Here is a tiny trained network, its code and every weight. The questions are about switching its units off for an input and a class, where a switched-off unit gives its printed mean instead of its output.

import numpy as np


def w(rows, s, z=0):
    codes = np.array(rows[::2]) - 128.0
    scale = np.full(codes.shape[1], s)
    scale[-1] = z or s
    return codes * scale


def f(y):
    return y / 2 * (1 + np.tanh(0.7978845608 * (y + 0.044715 * y**3)))


def log_softmax(a):
    a = a - a.max(-1, keepdims=True)
    return a - np.log(np.exp(a).sum(-1, keepdims=True))


def net(x, mask):
    res = np.array(x, float).reshape(1, 5) / 4 @ E
    y = f(res @ A[0][:, :-1].T + A[0][:, -1])
    res = res + np.where(mask, y, B[0][:, -1]) @ B[0][:, :-1]
    return log_softmax(res[-1] @ U[:, :-1].T + U[:, -1])


A, B = {}, {}
E = w([
[111,99,198,174,208,159,203],'x0',
[104,55,168,202,156,103,1],'x1',
[125,124,126,123,138,125,130],'x2',
[80,108,188,77,56,163,142],'x3',
[192,48,71,106,144,164,116],'x4',
],0.0093)
A[0] = w([
[160,173,98,153,217,58,128,78],'n0',
[152,38,115,113,124,167,134,112],'n1',
[87,63,160,157,192,136,43,61],'n2',
[189,76,152,12,109,156,113,255],'n3',
[125,110,213,214,213,208,199,122],'n4',
[178,161,119,122,113,167,183,43],'n5',
[75,187,173,166,141,70,172,91],'n6',
[66,75,188,88,62,154,139,86],'n7',
[98,93,153,177,72,145,29,211],'n8',
[77,238,216,167,104,71,110,72],'n9',
[146,127,105,53,59,37,59,71],'n10',
],0.011,0.0078)
B[0] = w([
[100,102,39,158,65,85,152,171],'n0',
[189,66,136,144,198,133,128,169],'n1',
[97,109,95,62,105,158,193,203],'n2',
[171,162,95,147,115,121,151,250],'n3',
[122,195,129,170,81,184,114,251],'n4',
[67,60,142,84,107,130,185,160],'n5',
[169,101,112,113,107,107,123,184],'n6',
[111,121,30,169,53,37,83,189],'n7',
[141,175,103,116,144,116,194,246],'n8',
[230,66,156,136,117,165,176,214],'n9',
[112,125,126,169,66,251,127,208],'n10',
],0.013,0.011)
U = w([
[176,188,89,117,121,133,165,255],'0',
[114,151,93,14,101,151,227,65],'1',
[126,105,38,203,88,64,133,80],'2',
[143,164,125,149,105,228,102,173],'3',
[252,46,123,147,138,164,148,51],'4',
[157,209,125,168,170,97,129,127],'5',
[32,166,236,186,230,55,24,1],'6',
],0.011,0.0099)

Each question gives the input, the list of numbers given to net, and the class t.
The units are the neurons (one row each of A and B). Each row of codes is followed by its name. A weight is (code - 128) times the scale printed after its matrix; where a second scale follows, it is the last column's (A, B and U).
mask holds one flag per neuron, in row order. A switched-off neuron (its flag False) gives its mean, the last column of its row in B, instead of its output. The means were averaged over made-up inputs and are rounded, as every weight is.
A unit's drop is (log p(t) with every unit on - log p(t) with that unit switched off) / (log p(t) with every unit on - log p(t) with every unit switched off).
The circuit of an input: a set's keep is (log p(t) with only the set's units on - log p(t) with every unit switched off) / (log p(t) with every unit on - log p(t) with every unit switched off). Starting from all 11 units, units are removed one at a time, each time the one whose removal leaves the highest keep (on an exact tie, the one counted first), for as long as the keep stays at least 0.8.
circuit, biggest first: the units of the circuit, biggest drop first
unit that matters most: the unit with the biggest drop
top k neurons: the k neurons with the biggest drops, biggest first
drop of u: that unit's drop, to one decimal
input [-5,5,2,3,1], class 1: top 2 neurons => [n8; n4]
input [0,-8,-1,-6,6], class 1: circuit, biggest first => [n5]
input [-2,1,-2,1,-5], class 4: circuit, biggest first => [n9; n4]
input [2,8,-7,1,-8], class 1: top 3 neurons => [n2; n8; n1]
input [-3,-5,-1,2,6], class 4: top 4 neurons => [n8; n1; n4; n2]
input [-4,5,1,7,3], class 2: top 3 neurons => [n7; n9; n4]
input [7,1,-4,-2,6], class 3: top 2 neurons => [n4; n9]
input [-2,3,-2,1,-5], class 4: top 2 neurons => [n9; n4]
input [4,-4,-4,5,-7], class 4: top 3 neurons => [n9; n6; n8]
input [0,-1,3,1,-1], class 5: circuit, biggest first => [n2; n10; n9; n0]
input [-8,-5,-6,-7,5], class 3: top 3 neurons => [n10; n7; n8]
input [6,-6,2,4,7], class 4: top 2 neurons => [n1; n8]
input [6,5,-2,7,1], class 2: top 3 neurons => [n7; n10; n9]
input [-5,7,-1,6,-7], class 1: top 2 neurons => [n8; n2]
input [3,3,-2,-8,0], class 2: unit that matters most => n0
input [-7,5,6,-4,6], class 3: top 3 neurons => [n10; n9; n7]
input [-6,-5,-5,-6,-6], class 2: top 2 neurons => [n0; n8]
input [5,7,-2,-6,-5], class 1: top 2 neurons => [n2; n7]
input [6,1,5,1,-2], class 3: top 2 neurons => [n4; n8]
input [-1,-1,1,-7,-3], class 2: unit that matters most => n0
input [-5,-4,-1,-2,4], class 3: circuit, biggest first => [n8; n10]
input [2,7,0,4,7], class 1: drop of n9 => 0.2
input [2,-4,6,7,0], class 2: drop of n5 => 0.0
input [-1,4,2,0,-5], class 4: drop of n3 => 0.1
input [-7,-2,-2,6,4], class 3: drop of n0 => 0.2
